Here is a tiny trained network, its code and every weight. The questions are about switching its units off for an input and a target symbol, where a switched-off unit gives its printed mean instead of its output.

import numpy as np


def w(rows, s, z=0):
    codes = np.array(rows[::2]) - 128.0
    scale = np.full(codes.shape[1], s)
    scale[-1] = z or s
    return codes * scale


def norm(h):
    return h / np.sqrt((h * h).mean(-1, keepdims=True) + 1e-5)


def f(y):
    return y / 2 * (1 + np.tanh(0.7978845608 * (y + 0.044715 * y**3)))


def softmax(a):
    e = np.exp(a - a.max(-1, keepdims=True))
    return e / e.sum(-1, keepdims=True)


def log_softmax(a):
    a = a - a.max(-1, keepdims=True)
    return a - np.log(np.exp(a).sum(-1, keepdims=True))


def net(x, mask):
    ids = ['ΓΔΘΞΣΦΨαεζηλμπτω'.index(c) for c in x.split()]
    T = len(ids)
    res = E[ids] + P[:T]
    r = norm(res)
    for j in range(3):
        rows = slice(2 * j, 2 * j + 2)
        q, k, v = (r @ M[0][rows].T for M in (Q, K, V))
        z = softmax(np.where(np.tri(T) > 0, q @ k.T / 2**0.5, -1e9)) @ v
        o = O[0][rows]
        res = res + np.where(mask[j], z, o[:, -1]) @ o[:, :-1]
    y = f(norm(res) @ A[0][:, :-1].T + A[0][:, -1])
    res = res + np.where(mask[3:19], y, B[0][:, -1]) @ B[0][:, :-1]
    return log_softmax(norm(res)[-1] @ U[:, :-1].T + U[:, -1])


Q, K, V, O, A, B = {}, {}, {}, {}, {}, {}
E = w([
[95,160,103,102],'Γ',
[132,157,62,174],'Δ',
[6,61,70,179],'Θ',
[116,167,78,40],'Ξ',
[158,83,157,121],'Σ',
[126,166,122,68],'Φ',
[112,33,121,128],'Ψ',
[100,77,136,175],'α',
[14,195,5,72],'ε',
[125,123,68,56],'ζ',
[52,41,57,243],'η',
[14,133,184,110],'λ',
[107,63,153,140],'μ',
[142,172,125,63],'π',
[55,137,197,192],'τ',
[107,195,78,180],'ω',
],0.016)
P = w([
[154,151,106,143],'0',
[131,134,133,128],'1',
[24,148,48,146],'2',
[161,145,104,146],'3',
[140,111,161,107],'4',
[3,88,103,100],'5',
],0.027)
Q[0] = w([
[78,100,155,99],'h1',
[200,88,109,132],'h1',
[98,127,204,146],'h2',
[252,100,124,194],'h2',
[196,244,171,103],'h3',
[41,73,140,33],'h3',
],0.024)
K[0] = w([
[114,147,189,96],'h1',
[167,163,91,187],'h1',
[105,133,172,161],'h2',
[153,168,43,214],'h2',
[167,250,81,77],'h3',
[38,95,209,46],'h3',
],0.024)
V[0] = w([
[165,156,126,104],'h1',
[132,154,231,110],'h1',
[110,156,139,175],'h2',
[162,209,248,253],'h2',
[245,135,187,86],'h3',
[131,172,101,101],'h3',
],0.024)
O[0] = w([
[152,124,151,152,88],'h1',
[163,223,161,125,102],'h1',
[114,127,157,72,171],'h2',
[102,190,245,15,195],'h2',
[203,156,104,8,7],'h3',
[167,200,159,141,84],'h3',
],0.017,0.011)
A[0] = w([
[140,73,142,88,250],'n1',
[143,135,105,119,135],'n2',
[252,56,160,76,127],'n3',
[184,196,105,112,15],'n4',
[197,29,204,169,125],'n5',
[164,135,163,110,80],'n6',
[143,130,179,94,3],'n7',
[83,203,48,162,191],'n8',
[119,175,74,177,98],'n9',
[204,158,82,72,228],'n10',
[165,150,74,222,126],'n11',
[169,131,105,40,206],'n12',
[232,117,121,166,250],'n13',
[143,72,134,106,105],'n14',
[132,115,76,74,87],'n15',
[93,142,203,151,138],'n16',
],0.019,0.0029)
B[0] = w([
[172,139,118,135,203],'n1',
[112,113,141,121,129],'n2',
[100,100,154,254,184],'n3',
[149,101,110,195,157],'n4',
[194,106,209,95,161],'n5',
[118,97,161,153,152],'n6',
[151,118,152,172,185],'n7',
[196,86,128,47,216],'n8',
[168,170,137,79,191],'n9',
[227,138,154,50,197],'n10',
[70,250,114,122,255],'n11',
[97,100,161,191,221],'n12',
[95,39,203,108,193],'n13',
[133,164,119,117,149],'n14',
[88,118,113,155,156],'n15',
[187,138,63,144,251],'n16',
],0.033,0.0072)
U = w([
[108,203,189,96,187],'Γ',
[195,126,137,142,150],'Δ',
[92,131,91,168,198],'Θ',
[189,174,72,64,3],'Ξ',
[176,113,150,180,194],'Σ',
[135,117,121,191,205],'Φ',
[118,88,87,152,127],'Ψ',
[151,37,123,28,38],'α',
[119,203,86,141,80],'ε',
[156,127,38,115,63],'ζ',
[7,58,135,80,43],'η',
[136,240,130,199,31],'λ',
[95,74,145,170,114],'μ',
[174,110,132,190,167],'π',
[90,150,173,122,175],'τ',
[213,223,112,215,52],'ω',
],0.013,0.0032)

Each question gives the input, a string of symbols that net reads in full, and the target symbol t.
The units are the heads (2 rows each of Q, K, V and O) and the neurons (one row each of A and B). Each row of codes is followed by its name. A weight is (code - 128) times the scale printed after its matrix; where a second scale follows, it is the last column's (O, A, B and U).
mask holds one flag per unit, heads first, then neurons. A switched-off unit (its flag False) gives its mean, the last column of its rows in O or B, instead of its output. The means were averaged over made-up inputs and are rounded, as every weight is.
A unit's drop is (log p(t) with every unit on - log p(t) with that unit switched off) / (log p(t) with every unit on - log p(t) with every unit switched off).
The circuit of an input: a set's keep is (log p(t) with only the set's units on - log p(t) with every unit switched off) / (log p(t) with every unit on - log p(t) with every unit switched off). Starting from the 12 units with the biggest drops (on a tie, the unit counted first), units are removed one at a time, each time the one whose removal leaves the highest keep (on an exact tie, the one counted first), for as long as the keep stays at least 0.8.
units of the circuit, in order: the units of the circuit, biggest drop first
most important unit: the unit with the biggest drop
k most important neurons: the k neurons with the biggest drops, biggest first
which heads matter: for each layer, one digit per head in row order, 1 if its drop is at least 0.15 and else 0, layers parted by /
drop when u is switched off: that unit's drop, to one decimal
input α λ α, target Ξ: which heads matter => 100
input Θ μ Θ, target α: units of the circuit, in order => (n8)
input α ε τ α μ λ, target α: units of the circuit, in order => (h1, h2, n8)
input Φ Δ ω λ, target λ: units of the circuit, in order => (n16, h3, h2, n13)
input τ μ τ, target α: units of the circuit, in order => (n8, n11)
input Δ τ Θ, target Γ: which heads matter => 010
input Φ α Θ π π Σ, target λ: units of the circuit, in order => (h1, n11, h2)
input τ Δ Ψ λ, target λ: which heads matter => 111
input α α Γ η τ α, target Γ: which heads matter => 110
input π α τ, target η: units of the circuit, in order => (h3, h2, h1)
input λ Δ ω Γ, target Γ: 3 most important neurons => (n11, n16, n5)
input α π ζ, target λ: which heads matter => 101
input μ τ ω α μ ε, target α: which heads matter => 001
input α τ π π λ Φ, target Ξ: most important unit => h1
input Γ τ τ, target Γ: which heads matter => 010
input Φ α π Θ τ Δ, target Γ: which heads matter => 110
input τ π π μ π Δ, target λ: which heads matter => 101
input ω α Ξ, target η: which heads matter => 001
input ζ λ α ζ μ α, target α: which heads matter => 111
input τ α α μ μ Γ, target α: units of the circuit, in order => (h3)
input μ π α, target λ: 2 most important neurons => (n11, n9)
input μ τ ω λ λ, target ω: which heads matter => 100
input α τ Θ Φ λ Γ, target Ξ: which heads matter => 100
input π μ λ, target α: units of the circuit, in order => (n8, n11)
input α τ μ, target Γ: drop when h2 is switched off => 1.4
